Here is a tiny trained network, its code and every weight. The questions are about switching its units off for an input and a target symbol, where a switched-off unit gives its printed mean instead of its output.

import numpy as np


def w(rows, s, z=0):
    codes = np.array(rows[::2]) - 128.0
    scale = np.full(codes.shape[1], s)
    scale[-1] = z or s
    return codes * scale


def norm(h):
    return h / np.sqrt((h * h).mean(-1, keepdims=True) + 1e-5)


def f(y):
    return np.maximum(y, 0)


def softmax(a):
    e = np.exp(a - a.max(-1, keepdims=True))
    return e / e.sum(-1, keepdims=True)


def log_softmax(a):
    a = a - a.max(-1, keepdims=True)
    return a - np.log(np.exp(a).sum(-1, keepdims=True))


def net(x, mask):
    ids = ['αγδεζηθλμξπστφψω'.index(c) for c in x.split()]
    T = len(ids)
    res = E[ids] + P[:T]
    q, k, v = (norm(res) @ M[0].T for M in (Q, K, V))
    z = softmax(np.where(np.tri(T) > 0, q @ k.T / 4**0.5, -1e9)) @ v
    res = res + np.where(mask[0], z, O[0][:, -1]) @ O[0][:, :-1]
    y = f(norm(res) @ A[0][:, :-1].T + A[0][:, -1])
    res = res + np.where(mask[1:9], y, B[0][:, -1]) @ B[0][:, :-1]
    return log_softmax(norm(res)[-1] @ U[:, :-1].T + U[:, -1])


Q, K, V, O, A, B = {}, {}, {}, {}, {}, {}
E = w([
[128,108,82,115,167,100,136,142,158,105],'α',
[57,179,120,155,149,192,171,137,72,184],'γ',
[132,100,97,103,163,111,139,141,157,126],'δ',
[145,147,130,97,163,130,136,102,140,164],'ε',
[77,13,124,86,72,119,87,144,206,125],'ζ',
[134,139,75,152,164,84,110,189,178,117],'η',
[118,156,156,80,151,141,138,90,150,141],'θ',
[147,125,81,101,135,97,143,116,116,134],'λ',
[132,93,74,127,174,95,134,142,170,101],'μ',
[90,86,83,79,140,5,139,44,156,78],'ξ',
[123,124,83,106,157,100,140,133,150,107],'π',
[115,101,74,103,162,120,152,160,150,89],'σ',
[143,94,110,134,130,114,95,150,73,145],'τ',
[127,116,90,118,161,94,123,134,162,112],'φ',
[101,154,191,109,169,118,76,140,101,89],'ψ',
[125,112,85,121,166,94,120,143,173,113],'ω',
],0.025)
P = w([
[66,43,199,180,167,46,100,90,215,190],'0',
[46,17,159,129,185,72,146,76,153,153],'1',
[52,59,128,119,216,67,146,115,138,143],'2',
[66,83,117,105,215,84,141,119,120,134],'3',
[69,101,103,87,201,89,123,132,116,134],'4',
[71,110,101,69,191,106,114,140,114,132],'5',
[72,118,92,53,187,108,103,151,112,127],'6',
[79,118,69,32,190,130,95,161,116,124],'7',
[85,118,61,17,178,135,85,164,105,118],'8',
[90,117,49,11,196,148,76,171,103,106],'9',
],0.012)
Q[0] = w([
[131,162,156,181,57,255,117,168,105,56],'H0',
[77,84,164,125,193,17,131,98,174,59],'H0',
[137,159,192,157,124,205,210,29,126,130],'H0',
[71,58,142,172,111,120,120,88,81,172],'H0',
],0.0094)
K[0] = w([
[155,114,116,63,108,114,61,166,121,76],'H0',
[43,137,163,181,122,120,133,111,122,103],'H0',
[196,110,148,103,126,120,120,103,206,97],'H0',
[177,2,140,189,84,91,100,141,167,106],'H0',
],0.013)
V[0] = w([
[55,191,235,116,97,99,188,133,124,125],'H0',
[159,104,158,139,131,88,112,131,105,91],'H0',
[146,86,142,255,146,146,113,111,61,184],'H0',
[169,112,94,137,112,125,181,111,173,120],'H0',
],0.0094)
O[0] = w([
[205,105,39,123,172,149,87,154,88,139,209],'H0',
[161,41,66,17,59,66,153,213,193,61,134],'H0',
[160,214,114,124,155,188,69,96,146,91,183],'H0',
[93,37,143,64,255,62,105,161,122,103,2],'H0',
],0.0078,0.0083)
A[0] = w([
[78,132,243,132,139,105,113,113,135,110,2],'N0',
[134,122,133,104,83,115,135,124,169,90,122],'N1',
[142,154,148,79,108,98,193,111,254,85,129],'N2',
[186,69,93,156,91,50,135,148,138,168,179],'N3',
[151,119,105,120,106,60,207,177,150,98,79],'N4',
[123,109,231,150,112,73,96,148,141,147,60],'N5',
[143,141,126,98,92,122,130,185,136,41,58],'N6',
[65,142,112,221,125,162,166,98,128,162,84],'N7',
],0.018,0.0096)
B[0] = w([
[247,97,95,143,87,137,191,104,252,114,170],'N0',
[127,131,118,116,169,110,126,205,67,143,181],'N1',
[251,71,42,108,150,117,147,151,214,120,218],'N2',
[210,94,89,112,152,127,157,128,232,106,254],'N3',
[143,59,103,42,190,113,139,183,165,157,207],'N4',
[196,62,74,134,171,99,166,119,222,148,183],'N5',
[82,98,129,111,140,119,66,165,16,191,243],'N6',
[129,109,75,160,46,143,232,177,85,176,174],'N7',
],0.016,0.007)
U = w([
[3,96,172,61,199,77,143,213,67,153,254],'α',
[94,109,69,228,116,150,203,138,63,192,67],'γ',
[99,103,145,152,109,96,118,153,106,107,31],'δ',
[97,136,166,141,114,90,118,152,126,120,58],'ε',
[45,92,100,146,78,187,57,108,171,169,21],'ζ',
[92,115,162,151,108,106,116,149,125,133,55],'η',
[111,120,166,144,113,84,131,138,110,128,54],'θ',
[98,126,166,148,113,87,129,155,118,127,48],'λ',
[204,84,115,108,125,115,108,143,170,131,197],'μ',
[77,137,74,136,106,26,113,55,95,94,57],'ξ',
[93,123,161,154,124,84,121,163,125,128,40],'π',
[96,117,150,137,117,81,121,155,114,120,19],'σ',
[107,116,158,140,112,107,119,149,107,106,27],'τ',
[100,118,161,158,114,88,122,149,117,119,47],'φ',
[182,208,148,182,157,180,100,172,87,59,133],'ψ',
[93,102,170,146,126,109,125,152,119,129,43],'ω',
],0.0081,0.0057)

Each question gives the input, a string of symbols that net reads in full, and the target symbol t.
The units are the heads (4 rows each of Q, K, V and O) and the neurons (one row each of A and B). Each row of codes is followed by its name. A weight is (code - 128) times the scale printed after its matrix; where a second scale follows, it is the last column's (O, A, B and U).
mask holds one flag per unit, heads first, then neurons. A switched-off unit (its flag False) gives its mean, the last column of its rows in O or B, instead of its output. The means were averaged over made-up inputs and are rounded, as every weight is.
A unit's drop is (log p(t) with every unit on - log p(t) with that unit switched off) / (log p(t) with every unit on - log p(t) with every unit switched off).
The circuit of an input: a set's keep is (log p(t) with only the set's units on - log p(t) with every unit switched off) / (log p(t) with every unit on - log p(t) with every unit switched off). Starting from all 9 units, units are removed one at a time, each time the one whose removal leaves the highest keep (on an exact tie, the one counted first), for as long as the keep stays at least 0.8.
circuit, biggest first: the units of the circuit, biggest drop first
top k neurons: the k neurons with the biggest drops, biggest first
drop when u is switched off: that unit's drop, to one decimal
input ε τ σ δ π γ σ σ, target γ: circuit, biggest first => (H0; N7; N3; N4)
input π π φ τ θ ψ π τ ψ γ, target γ: circuit, biggest first => (N7)
input τ γ τ ω, target γ: circuit, biggest first => (H0; N7; N3; N2)
input ε ψ θ θ, target α: top 3 neurons => (N3; N0; N5)
input ε τ ψ ω ψ ε ψ γ η θ, target γ: circuit, biggest first => (H0; N7; N3)
input τ ξ ζ σ ω τ ψ σ, target α: top 3 neurons => (N6; N4; N1)
input ω γ α, target γ: top 3 neurons => (N7; N3; N2)
input η ψ γ ψ ψ ψ π π, target ψ: top 2 neurons => (N6; N4)
input τ τ ψ γ μ, target γ: top 3 neurons => (N7; N3; N2)
input ψ η π ε ψ α γ τ ψ τ, target ψ: top 3 neurons => (N6; N4; N5)
input π σ ω ψ θ θ, target α: top 2 neurons => (N3; N2)
input π τ ε ξ τ ψ γ τ, target γ: top 2 neurons => (N7; N6)
input τ λ γ ε δ, target γ: top 4 neurons => (N7; N3; N2; N4)
input ψ ω σ γ τ ε, target γ: drop when H0 is switched off => 0.8
input φ π ψ ε τ ε τ ψ ε γ, target γ: drop when N7 is switched off => 0.8
input τ ζ ε ψ τ γ ζ, target ζ: drop when N3 is switched off => 0.2
input ψ ζ ε ε θ λ π δ γ θ, target γ: drop when N0 is switched off => 0.0
